Each row has a class, written after it.
68	-331	92	-137	-196	-206	-675	-143	136	322	412	-150	-126	-16	115	-3	-394	-8	-223	120	-140	-160	222	-28	-258	-32	203	-93	-147	-14	-781	-164	4	-50	-233	56	301
k_313
91	-458	76	-246	-532	-58	-54	-259	234	233	-51	100	339	163	-222	-236	-11	201	-182	276	48	-81	-281	-170	-95	-93	15	-107	-267	49	-166	-182	68	163	-143	-321	394
k_313
55	-420	99	-473	-560	-38	38	-465	150	453	554	-73	670	230	-69	-353	40	-333	81	81	34	40	133	52	-272	74	302	-88	-284	2	112	56	23	-103	-54	-497	70
k_336
62	-284	155	-104	-209	-179	-708	-155	99	300	484	-147	-256	-73	92	-37	-377	-52	-227	171	-105	-168	235	48	-214	-2	169	-84	-139	13	-854	-224	-21	-45	-225	70	292
k_580
-256	-424	-209	-307	-181	-43	-729	-312	239	382	598	-55	142	191	485	-10	-161	-93	-138	4	-60	-138	128	-29	-258	-35	103	-40	-265	-110	-587	-105	92	-61	-252	-47	259
k_336
61	-278	129	-101	-189	-157	-749	-153	119	338	470	-137	-278	-78	110	-14	-363	-76	-230	155	-140	-146	262	32	-270	-25	227	-121	-147	-37	-808	-206	-44	-41	-258	85	235
k_313
62	-363	109	-142	-668	-33	-92	-347	39	137	233	53	387	206	-123	-289	-256	209	-221	275	-47	-135	-371	-49	-25	-106	-16	-66	-295	199	-312	-169	97	130	-171	-299	318
k_776
47	-318	60	-164	-651	25	-128	-333	66	117	331	42	433	165	-95	-235	-291	124	-236	335	-80	-35	-304	-19	-104	-77	39	-90	-233	182	-248	-82	181	41	-176	-286	194
k_561
37	-346	39	-152	-645	20	-24	-359	31	187	326	56	425	247	-83	-234	-162	168	-208	304	-38	-42	-354	-56	-27	-102	45	-53	-241	191	-187	-97	189	124	-192	-320	214
k_313
-254	-401	-151	-287	-178	-43	-745	-337	163	358	630	-58	81	153	480	-50	-117	-103	-122	7	-49	-138	148	-8	-237	-41	49	-50	-277	-114	-639	-138	56	-59	-192	-20	316
k_313
106	-454	46	-223	-577	-111	-133	-324	168	234	-16	22	445	209	-182	-163	-229	257	-238	268	-5	-68	-225	-237	-139	-78	88	-172	-295	39	-265	-106	81	147	-208	-370	363
k_175
166	-306	264	-348	-330	29	-373	-280	-54	339	722	-153	191	277	87	-92	-14	-193	-129	140	124	-66	297	98	-271	175	454	-83	-209	55	-12	-290	1	-120	249	-173	183
k_776
167	-270	268	-350	-369	42	-306	-230	-32	241	703	-136	282	283	41	-95	-71	-144	-105	179	123	-7	287	93	-306	225	419	-106	-229	107	-3	-238	-6	-110	214	-184	172
k_175
-264	-429	-96	-277	-125	-76	-771	-237	137	309	527	-122	43	124	441	-28	-181	-65	-178	-8	-79	-178	111	-20	-221	-3	48	-68	-278	-116	-627	-136	43	-70	-191	3	292
k_580
100	-384	154	-451	-519	-14	-72	-470	180	467	559	-56	496	173	-56	-394	3	-315	-10	122	71	-23	170	91	-280	21	318	-31	-238	9	48	-77	14	-122	4	-469	44
k_776
108	-460	16	-196	-497	-25	-120	-328	157	277	-9	74	279	151	-125	-208	-111	194	-156	253	13	-101	-138	-179	-52	-77	108	-174	-224	45	-228	-159	87	33	-105	-348	354
k_410
85	-324	48	-102	-156	-166	-735	-148	108	315	496	-137	-240	-13	159	2	-397	-68	-206	160	-135	-191	287	13	-227	-22	263	-154	-133	19	-855	-160	-2	-100	-265	65	239
k_561
112	-424	58	-410	-566	-72	-68	-500	131	370	533	-67	557	269	-26	-317	27	-287	33	83	58	6	112	42	-278	36	342	-64	-278	33	12	-20	17	-68	-61	-476	84
k_561
56	-309	157	-116	-221	-238	-739	-223	98	323	367	-183	-191	-73	81	-32	-342	-104	-204	198	-98	-113	219	-3	-280	-11	167	-113	-182	-66	-852	-206	-49	-29	-192	32	253
k_753
3	-362	66	-163	-678	7	-115	-388	79	258	292	25	376	254	-102	-257	-281	116	-258	271	-42	-117	-374	-25	-3	-137	75	-32	-198	141	-259	-134	206	100	-201	-290	152
k_580
-218	-405	-174	-276	-161	-57	-799	-292	172	333	554	-95	60	122	475	-83	-139	-123	-153	2	-94	-161	140	-7	-259	-54	28	-71	-238	-95	-668	-128	77	-87	-196	-3	236
k_336
-251	-404	-133	-299	-175	-53	-732	-242	210	344	518	-82	102	133	425	-78	-196	-49	-140	-14	-88	-161	141	-26	-264	-19	70	-62	-248	-107	-618	-136	56	-84	-209	-54	256
k_175
91	-404	143	-442	-438	-30	-49	-433	141	522	466	-93	524	153	-60	-356	35	-318	30	152	65	-6	168	77	-257	31	331	-107	-262	-21	-3	-33	27	-129	69	-474	81
k_753
60	-269	117	-98	-230	-204	-631	-123	118	304	430	-69	-230	-3	96	-6	-389	-73	-227	132	-99	-147	170	6	-218	-39	239	-41	-125	15	-751	-201	5	-48	-238	102	274
k_336
196	-289	279	-354	-334	44	-293	-221	-50	234	685	-127	270	239	3	-63	-2	-125	-103	178	132	-33	255	86	-297	183	420	-110	-235	105	-1	-245	-6	-77	269	-139	299
k_175
90	-254	103	-74	-204	-211	-718	-150	76	321	359	-130	-165	-90	125	-27	-338	-47	-205	115	-54	-153	304	-24	-268	49	260	-163	-189	-44	-831	-156	-65	-40	-258	54	270
k_410
-227	-345	-101	-295	-201	-41	-820	-331	153	405	617	-56	81	146	438	-13	-191	-125	-167	95	-29	-138	113	-16	-256	3	131	-70	-307	-133	-732	-121	74	-53	-180	-7	294
k_753
171	-314	281	-336	-389	42	-319	-219	-45	268	654	-85	238	242	18	-93	-18	-118	-112	164	136	-83	242	107	-266	167	453	-102	-225	92	-47	-282	-3	-99	233	-169	252
k_313
48	-264	103	-120	-191	-204	-751	-139	103	374	479	-156	-222	-22	113	-10	-430	-105	-236	160	-100	-154	266	26	-255	-20	245	-88	-137	-48	-830	-205	2	-88	-214	47	252
k_336
77	-475	32	-219	-583	-94	-92	-421	260	372	-40	62	354	197	-140	-229	-97	143	-158	331	61	-43	-218	-189	-79	-53	67	-143	-307	-21	-286	-77	104	59	-194	-382	273
k_561
79	-525	66	-271	-575	-101	-16	-311	212	300	1	40	451	252	-148	-186	-73	204	-178	232	43	-65	-248	-177	-104	-40	37	-135	-287	22	-123	-104	80	141	-196	-366	383
k_753
48	-331	55	-149	-620	-3	-66	-340	77	245	243	40	345	214	-114	-209	-241	182	-252	350	-13	-103	-353	-66	-25	-113	82	-54	-208	169	-293	-100	220	105	-148	-233	209
k_336
62	-312	46	-149	-683	53	-76	-302	51	125	373	89	419	231	-96	-219	-260	186	-204	299	-42	-56	-306	-31	-82	-57	91	-103	-242	239	-265	-67	183	124	-227	-265	262
k_561
223	-295	363	-363	-326	-21	-251	-233	-75	356	606	-211	236	205	-81	-162	-12	-112	-143	143	119	-114	261	109	-302	186	360	-124	-209	97	5	-236	-28	-76	204	-215	291
k_776
41	-293	79	-94	-207	-191	-737	-167	108	382	489	-120	-290	-88	172	-73	-303	-102	-164	156	-87	-175	304	67	-215	-21	237	-141	-133	-48	-879	-155	9	-179	-245	53	228
k_580
-212	-405	-94	-290	-173	-70	-881	-365	103	269	547	-151	32	92	428	-77	-212	-94	-209	66	-61	-174	153	-36	-294	-49	9	-92	-267	-148	-677	-161	32	-97	-160	-49	257
k_561
-263	-390	-105	-288	-176	-53	-746	-297	191	433	580	-92	65	155	490	-60	-182	-104	-129	40	-30	-161	153	28	-247	-38	50	-78	-247	-133	-629	-148	61	-88	-201	-57	246
k_410
78	-508	-35	-237	-532	-75	-82	-309	240	321	39	63	363	198	-132	-215	-114	149	-163	276	24	-99	-185	-164	-47	-103	86	-141	-220	17	-206	-102	119	27	-203	-327	308
k_753
122	-457	-25	-243	-438	-62	-22	-314	204	216	1	60	333	212	-161	-181	-89	222	-195	229	-3	-119	-210	-214	-89	-140	89	-137	-239	62	-49	-170	36	49	-87	-393	371
k_175
34	-373	132	-457	-516	-62	60	-398	223	457	549	-69	589	191	-129	-376	62	-365	61	128	31	57	51	129	-289	-3	242	-61	-277	-15	106	32	22	-55	-91	-494	37
k_336
155	-282	297	-329	-367	18	-326	-222	-62	251	675	-175	273	233	24	-56	-63	-112	-121	167	120	-8	283	104	-325	199	366	-84	-213	91	-4	-216	3	-135	240	-148	225
k_175
21	-323	80	-187	-684	29	-82	-279	109	176	362	25	462	157	-125	-196	-274	139	-220	351	-44	-35	-302	-20	-93	-39	-1	-59	-208	192	-189	-49	178	54	-216	-225	244
k_580
101	-250	110	-69	-183	-180	-698	-128	67	359	385	-95	-338	-50	130	-6	-387	-45	-200	181	-103	-150	283	41	-203	-38	215	-125	-142	-20	-847	-249	-37	-124	-123	72	312
k_580
76	-438	60	-210	-490	-77	-100	-385	179	316	11	58	313	238	-126	-173	-96	176	-188	282	60	-73	-236	-194	-82	-106	128	-115	-246	35	-173	-153	123	76	-133	-339	304
k_410
112	-461	24	-200	-505	-113	-16	-352	259	296	-8	53	302	227	-200	-219	-47	159	-213	289	22	-32	-284	-202	-69	-120	59	-86	-253	36	-105	-130	102	124	-216	-404	286
k_776
106	-384	154	-454	-533	-27	-18	-472	193	491	560	-88	494	174	-93	-382	52	-333	8	88	38	-11	112	133	-248	1	297	-50	-240	-21	72	-67	0	-53	-30	-515	44
k_580
104	-399	121	-454	-541	-34	-35	-453	139	377	579	-96	613	197	-62	-340	54	-309	17	121	90	60	187	81	-340	56	253	-59	-247	40	166	-9	17	-131	6	-442	131
k_313
56	-330	13	-120	-586	45	-152	-380	9	234	381	116	323	274	-2	-217	-187	149	-240	255	-25	-130	-315	-40	4	-116	154	-68	-254	216	-315	-168	188	98	-178	-311	269
k_776
124	-236	335	-314	-343	54	-323	-200	-25	271	687	-102	161	239	25	-66	-82	-100	-100	166	115	-28	277	91	-331	239	452	-129	-239	109	-28	-190	-17	-109	164	-160	220
k_776
173	-243	245	-350	-336	41	-325	-236	-33	245	732	-101	278	301	49	-72	-11	-97	-86	145	144	-45	250	97	-273	187	449	-105	-239	106	-37	-272	18	-69	211	-158	272
k_175
97	-467	88	-484	-590	-61	2	-480	160	456	502	-90	680	171	-85	-361	57	-310	50	97	62	6	159	53	-291	32	274	-71	-291	17	113	23	-12	-110	-34	-519	105
k_336
86	-324	74	-130	-606	4	-113	-369	66	161	354	61	324	184	-94	-227	-189	160	-248	279	-47	-109	-349	-22	-51	-140	36	-55	-257	191	-273	-171	104	125	-188	-321	295
k_175
137	-255	264	-349	-384	35	-246	-223	-41	223	741	-94	361	338	21	-67	-59	-129	-58	132	121	33	239	62	-303	244	401	-92	-252	145	54	-203	8	-64	153	-177	273
k_561
77	-443	34	-206	-531	-73	-71	-367	238	257	109	82	334	203	-141	-202	-74	151	-179	263	16	-62	-272	-152	-60	-100	89	-93	-273	59	-156	-173	81	98	-182	-380	331
k_410
-227	-377	-54	-261	-200	-45	-806	-278	162	330	545	-100	-2	96	435	-88	-211	-68	-154	50	-64	-160	161	12	-242	31	45	-100	-259	-132	-722	-182	46	-78	-176	-27	259
k_561
38	-381	72	-442	-537	-56	7	-475	156	459	568	-71	611	230	-24	-353	7	-316	81	103	59	25	144	83	-266	56	285	-67	-277	28	51	39	26	-144	-41	-482	84
k_410
155	-438	78	-465	-538	-22	-110	-457	165	490	583	-95	587	176	-42	-332	36	-329	-14	81	25	-55	133	77	-292	-7	362	-84	-265	-2	43	-43	11	-78	-11	-460	125
k_336
59	-332	138	-173	-646	-66	-95	-320	78	113	256	-7	408	160	-193	-286	-272	179	-263	330	-34	-75	-364	-49	-113	-117	-52	-60	-243	193	-211	-109	123	91	-211	-287	261
k_753
122	-478	104	-256	-553	-141	-55	-356	241	252	-69	-15	381	131	-246	-228	-128	212	-218	303	9	-57	-241	-213	-137	-88	30	-145	-285	16	-157	-100	52	123	-174	-408	319
k_410
-202	-388	-80	-243	-206	-35	-899	-311	92	313	559	-97	-12	97	453	-9	-241	-113	-215	45	-82	-144	166	-37	-263	15	60	-46	-263	-120	-772	-156	41	-58	-158	40	292
k_313
-239	-418	-127	-306	-220	-91	-746	-276	226	362	497	-102	124	167	428	-65	-238	-81	-149	-3	-96	-154	141	-58	-302	-21	63	-79	-235	-135	-585	-127	35	-74	-255	-26	234
k_313
138	-296	303	-349	-371	0	-334	-213	-64	256	650	-225	259	218	17	-112	-59	-158	-137	208	124	5	295	111	-333	216	329	-107	-211	90	65	-193	11	-165	248	-160	167
k_776
71	-483	-2	-200	-500	-116	-36	-361	245	259	43	66	317	246	-111	-194	-85	159	-180	234	-22	-37	-283	-217	-70	-145	41	-89	-268	55	-108	-137	60	104	-224	-383	286
k_410
72	-451	-19	-240	-424	-123	-157	-397	256	288	64	-2	360	194	-106	-171	-139	116	-253	258	-9	-67	-229	-204	-94	-135	94	-93	-238	3	-113	-171	117	36	-158	-392	284
k_336
126	-279	131	-146	-572	-11	-84	-304	-33	98	235	19	365	185	-168	-230	-277	199	-256	360	-29	-62	-322	-101	-80	-81	23	-79	-233	233	-238	-121	158	81	-83	-258	304
k_561
59	-412	9	-189	-503	-65	-38	-296	233	206	5	133	272	248	-149	-157	-153	196	-199	217	4	-70	-293	-225	-49	-112	126	-61	-202	78	-119	-156	115	109	-184	-340	313
k_336
97	-481	-22	-263	-551	-174	-35	-353	274	230	-117	22	409	228	-221	-193	-99	162	-176	276	2	-62	-277	-233	-112	-130	96	-169	-272	14	-152	-44	84	142	-235	-411	214
k_336
146	-464	70	-227	-515	-118	-66	-330	197	271	-28	31	384	175	-205	-212	-115	224	-203	311	35	-80	-215	-210	-98	-103	70	-145	-290	33	-184	-178	58	93	-110	-362	393
k_313
